[[123 121 118 145 128 120 117 145 113 117 124 127 139 135]
 [116 147 114 120 115 119 132 149 131 131 119 136 140 132]
 [125 127 123 139 127 130 138 141 134 135 119 125 142 116]
 [131 120 130 125 130 137 134 118 142 128 142 127 108 123]
 [129 131 128 108 137 131 144 122 121 141 118 127 114 134]
 [125 117 120 110 126 133 149 131 137 141 128 120 124 139]] result: 132

[[136 128 108 133 114 123 120 108 122 112 132 128 137 106 131]
 [125 128 132 134 129 126 138 131 134 132 135 135 133 127 129]
 [133 128 118 137 119 144 143 117 118 119 133 131 136 128 109]
 [117 128 120 125 129 127 138 118 118 119 144 124 125 129 122]
 [128 128 137 129 132 115 121 138 141 137 126 133 129 123 144]
 [116 128 120 115 132 107 113 120 124 121 137 118 118 120 145]] result: 129

[[148 140 126 145 126 108 107 132 137]
 [107 116 130 110 129 150 149 124 118]
 [107 116 130 110 129 150 149 124 118]
 [108 117 130 111 129 149 148 124 119]
 [149 140 126 146 126 107 106 132 137]
 [149 140 126 146 126 107 107 132 137]
 [128 128 128 128 128 128 128 128 128]
 [107 116 130 110 129 150 150 124 118]
 [148 139 126 145 126 108 107 132 137]] result: 118

[[147 113 118 124 113 119 110 124 121 121 123 120 141 132]
 [149 109 122 124 117 124 114 123 122 123 121 123 145 129]
 [108 143 135 135 146 142 148 136 135 134 133 136 108 124]
 [119 133 138 135 138 132 133 133 134 138 136 133 116 125]
 [152 118 121 121 112 115 111 122 124 120 119 125 153 137]] result: 129

[[130 130 121 115 120 134 132 125 141 137 124 139 124 126  98 140]
 [129 142 125 113 120 132 136 129 140 138 119 142 122 126 109 137]
 [111 126 125 119 137 135 145 117 135 120 116 130 123 108 110 149]
 [129 108 127 143 132 126 116 125 119 123 141 108 136 131 138 122]
 [137 101 120 135 120 128 111 127 132 135 142 119 135 137 117 126]
 [127  99 124 142 132 128 116 121 123 123 141 107 137 127 128 128]] result: 137

[[142 135 139 127 132 128 124 122 114 130 128 153 132 130 155 126]
 [127 129 121 130 127 129 134 127 133 129 128 128 119 128 124 127]
 [131 128 130 128 127 127 133 123 125 127 127 133 124 127 135 125]
 [128 129 123 126 126 126 148 118 126 127 123 136 110 126 130 119]
 [130 130 123 135 129 133 118 132 137 133 133 128 131 132 127 134]] result: 127
---
[[124 117 149 156]
 [ 99 134 110 125]
 [100 127 138 155]] ⇒ 156

[[128 119 135 115 127]
 [127 136 124 134 130]
 [127 133 115 154 139]] ⇒ 127

[[122 146 113 119 117]
 [143 133 151 129 138]
 [140 132 142 137 141]] ⇒ 117

[[114 126 114 118 116 119]
 [130 117 126 124 117 122]
 [125 151 126 115 129 137]] ⇒ 119

[[117 147 125 145 156 149]
 [155 120 142 128 113 115]
 [152 121 138 131 116 114]] ⇒ 149

[[111 141 147 117 123]
 [107 100 103 104 155]
 [109 135 151 111 131]] ⇒ 123

[[117 133 122 132]
 [154 147 151 128]
 [117 135 122 131]] ⇒ 132

[[137 127 157 124 145 132]
 [128 158 124 145 131 111]
 [125 144 130 111 130 122]] ⇒ 132
---
[[129 118 121 136]
 [113 127 104 145]] 121

[[106 117 117 143 123]
 [110 143 143 133 114]] 143

[[110 143 112 114 135 154]
 [142 120 140 142 119  99]] 135

[[109 113 114 136 114 140]
 [125 116 118 151 140 141]] 114

[[128 129 129 132 128]
 [129 124 128  98 128]] 132

[[122 155 122 102]
 [127 124 128 126]] 122

[[107 112 135 156 126 112 144]
 [126 132 115 114 129 136 114]] 112

[[128 135 129 128 157 126]
 [138 135 135 125 102 130]] 157

[[107 120 125 155 131]
 [134 141 131 118 129]] 155

[[132 122 135 124 133 118 116]
 [103 116 121 146 102 139 120]] 118
---
[156 136 114 106 112 100] | 106
[112 102 144 119] | 102
[149 134 138 141 131] | 138
[150 103 129 110] | 103
[155 130 143 140 129 136 125] | 129
[151 100 144 135 128] | 144
---
[[102 143 121 119]
 [103 144 131 128]
 [122 131 143 145]]
103

[145 139 100 106 138 132]
138

[132 100 129 135 140 141]
140

[[146 133 133 136 139 134 155]
 [125 125 128 124 132 125 120]]
139

[150 125 109 137 120]
120

[136 124 125 123 151 139]
151

[137  98 126 140 141 128 155]
141

[[ 99 109 123 136 117 146 137]
 [100 111 124 139 117 147 141]]
117

[151 146 138 138 141]
141
---
Input:
[[103 119 140 118 113]
 [132 111 137 105 150]
 [132 115 110 104 142]]
Output: 110

Input:
[[130 130 105 112]
 [129 131 126 147]
 [137 125 127 127]]
Output: 127

Input:
[[126 100 114 127 122 120 127]
 [147 122 124 149 121 107 142]
 [143 144 126 147 121 106 148]]
Output: 126

Input:
[[137 140 147 133 143]
 [148 148 151 134 153]
 [137 143 150 135 143]]
Output: 150

Input:
[[117 141 143 128 114 147]
 [117 136 143 137 124 147]
 [119 149 119 118 121 147]]
Output: 119

Input:
[[116 139 127 125 130 139 132]
 [108 124 137 111 111 150 144]
 [122 122 132 128 128 129 132]]
Output: 132

Input:
[[129 121 144 139 140]
 [139 120 125 137 134]
 [129 115 140 120 106]]
Output: 140

Input:
[[124 117 119 140 112 132 148]
 [126 151 121 104 116 124 127]
 [123 137 114 118 101 129 146]]
Output: 114

Input:
[[128 148 121 147 139 146]
 [128 145 124 143 137 142]
 [128 130 120 157 120 132]]
Output: 120
---
Q: [140 101 144 111 151 138 136]
A: 101
Q: [105 114 125 138 115 137]
A: 114
Q: [132 154 136 125 127]
A: 154
Q: [118 146 127 101]
A: 146
Q: [124 110 119 111 122 101 105]
A: 110
Q: [118 114 103  98]
A: 114
---
[[127 127 130 123 131 141 139 120 129 144 116 129 129]
 [123 127 133 136 119 140 133 131 136 147 123 133 132]
 [131 119 127 123 135 139 144 126 133 137 114 132 138]
 [143 123 119 132 129 143 133 130 140 136 116 137 134]
 [128 126 143 126 126 154 134 116 126 131 136 130 129]
 [131 140 128 128 124 150 138 122 129 134 126 128 130]
 [126 122 135 126 127 151 141 122 127 133 132 132 134]
 [133 125 131 130 125 147 131 127 136 135 118 135 134]] >> 134

[[122 109 103 119 138 144 122 144 150]
 [125 113 100 126 140 144 124 131 144]
 [126 115 100 128 140 143 124 127 142]
 [123 110 101 121 139 144 122 139 148]
 [120 107 107 115 136 144 121 153 153]
 [130 139 150 128 119 116 131 128 117]
 [124 111 100 124 140 144 123 135 146]
 [129 137 149 127 119 117 131 131 118]
 [121 108 105 117 137 144 122 148 152]] >> 152

[[114 146 123 134 134 133 133]
 [127 109 148 128 128 128 128]
 [123 120 145 131 130 130 131]
 [118 130 141 130 130 130 130]
 [112 140 135 127 127 127 127]
 [113 115 129 152 151 149 149]] >> 149

[[130 124 124 131 118 127 120 136 124 128 128 129 125 125]
 [127 130 135 124 123 124 118 128 111 132 130 129 128 125]
 [127 124 116 125 118 128 120 128 131 124 128 129 133 125]
 [115 103 118 125 118 126 129 128 149 132 120 127 125 129]
 [127 124 126 125 118 127 116 132 120 131 128 129 125 131]
 [138 139 122 125 125 130 120 128 117 133 132 133 125 127]] >> 127

[[133 130 121 134 121 125]
 [122 130 133 124 110 149]
 [138 133 137 112 133 104]
 [133 130 128 130 123 134]
 [116 127 139 134 120 137]
 [130 134 144 113 121 115]
 [122 155 123 124 133 130]
 [111 114 129 113 151 126]
 [131 117 123 113 115 127]] >> 127

[[110 113 110 111 125 133]
 [116 118 110 114 122 146]
 [147 137 141 138 127 143]
 [110 117 110 105 124 134]
 [111 111 110 115 126 133]
 [124 131 121  99 121 146]] >> 146

[[129 123 121 129 133 143 134 128 135 130 129 132 126 120 125 128]
 [128 118 129 124 127 125 124 132 131 125 139 130 124 120 128 114]
 [128 131 125 127 138 138 129 131 116 124 128 135 131 104 128 126]
 [127 113 136 127 137 138 123 141 136 129 129 143 133 132 130 140]
 [128 134 133 123 141 139 131 122 148 126 149 142 125 124 127 142]] >> 142
---
(131, 104, 119, 111, 126, 129, 112)
126
((107, 100, 136, 149), (121, 129, 157, 107))
121
((132, 127, 136, 123, 139, 111, 128), (129, 134, 140, 145, 139, 106, 133))
139
((118, 155, 145, 127, 131, 157), (126, 149, 125, 116, 133, 120), (115, 153, 141, 124, 135, 148))
131
(107, 123, 143, 128, 132)
132
(98, 114, 142, 157, 143, 116)
143
((138, 139, 124, 149, 101, 127), (133, 132, 112, 151, 100, 129))
101
((138, 158, 108, 113, 113, 116, 114), (155, 110, 131, 115, 113, 114, 113))
113
(100, 120, 119, 132, 141)
141
---
139	129	123	141	141	156	157
139	140	146	119	125	156	157
-> 139, 157

134	118	116	156 -> 134, 156

133	103	158	122 -> 133, 122

105	157	139	143	158 -> 105, 158

133	104	121	102	110	139	153 -> 133, 153

127	154	114	111	133	137 -> 127, 137

117	124	99	137	118
130	131	115	137	139
-> 117, 139

123	114	131	126	117	126	140
126	102	137	118	126	119	133
-> 123, 133
---
142,112,156,118
131,124,134,126
-> 124

108,109,146,145,109,123
131,136,106,126,141,149
-> 126

132,134,147,121,117,131
150,149,139,154,144,141
-> 154

142,129,133,125,145
138,151,111,152,122
-> 111

106,98,154,126,124,137,146
119,115,141,100,142,123,153
-> 142

157,127,120,132
130,139,118,153
-> 139
---
[[126 140 120 125 140]
 [129 115 153 138 115]
 [136 129 109 124 131]] 124

[[127 130 138 138]
 [129 118 121 118]
 [101 133 122 146]] 122

[[128 105 126 137 128 128]
 [122 123 128 129 124 127]
 [135 122 127 129 132 129]] 132

[[136 134 126 130 114 121 108]
 [127 147 129 134 105 131 115]
 [107 149 139 118 126 122 135]] 122

[[139 112 109 117 124 117 111]
 [143 109 108 113 127 121 117]
 [105 124 144 148 125 123 127]] 123

[[143 138 136 127 131 120]
 [136 123 117 121 129 131]
 [133 143 127 136 106 144]] 106
---
[[118 118 106 130]
 [122 122 125 129]] gives 130

[137 114 141 107 123 123 157] gives 107

[126 137 104 132] gives 132

[[118 131 116 141 133]
 [129 110 134 121 150]] gives 141

[[106 136 147 151 120 118 109]
 [106 137 149 149 119 113 107]
 [149 120 108 105 136 138 146]] gives 151

[131 104 125 131 127 107 110] gives 131
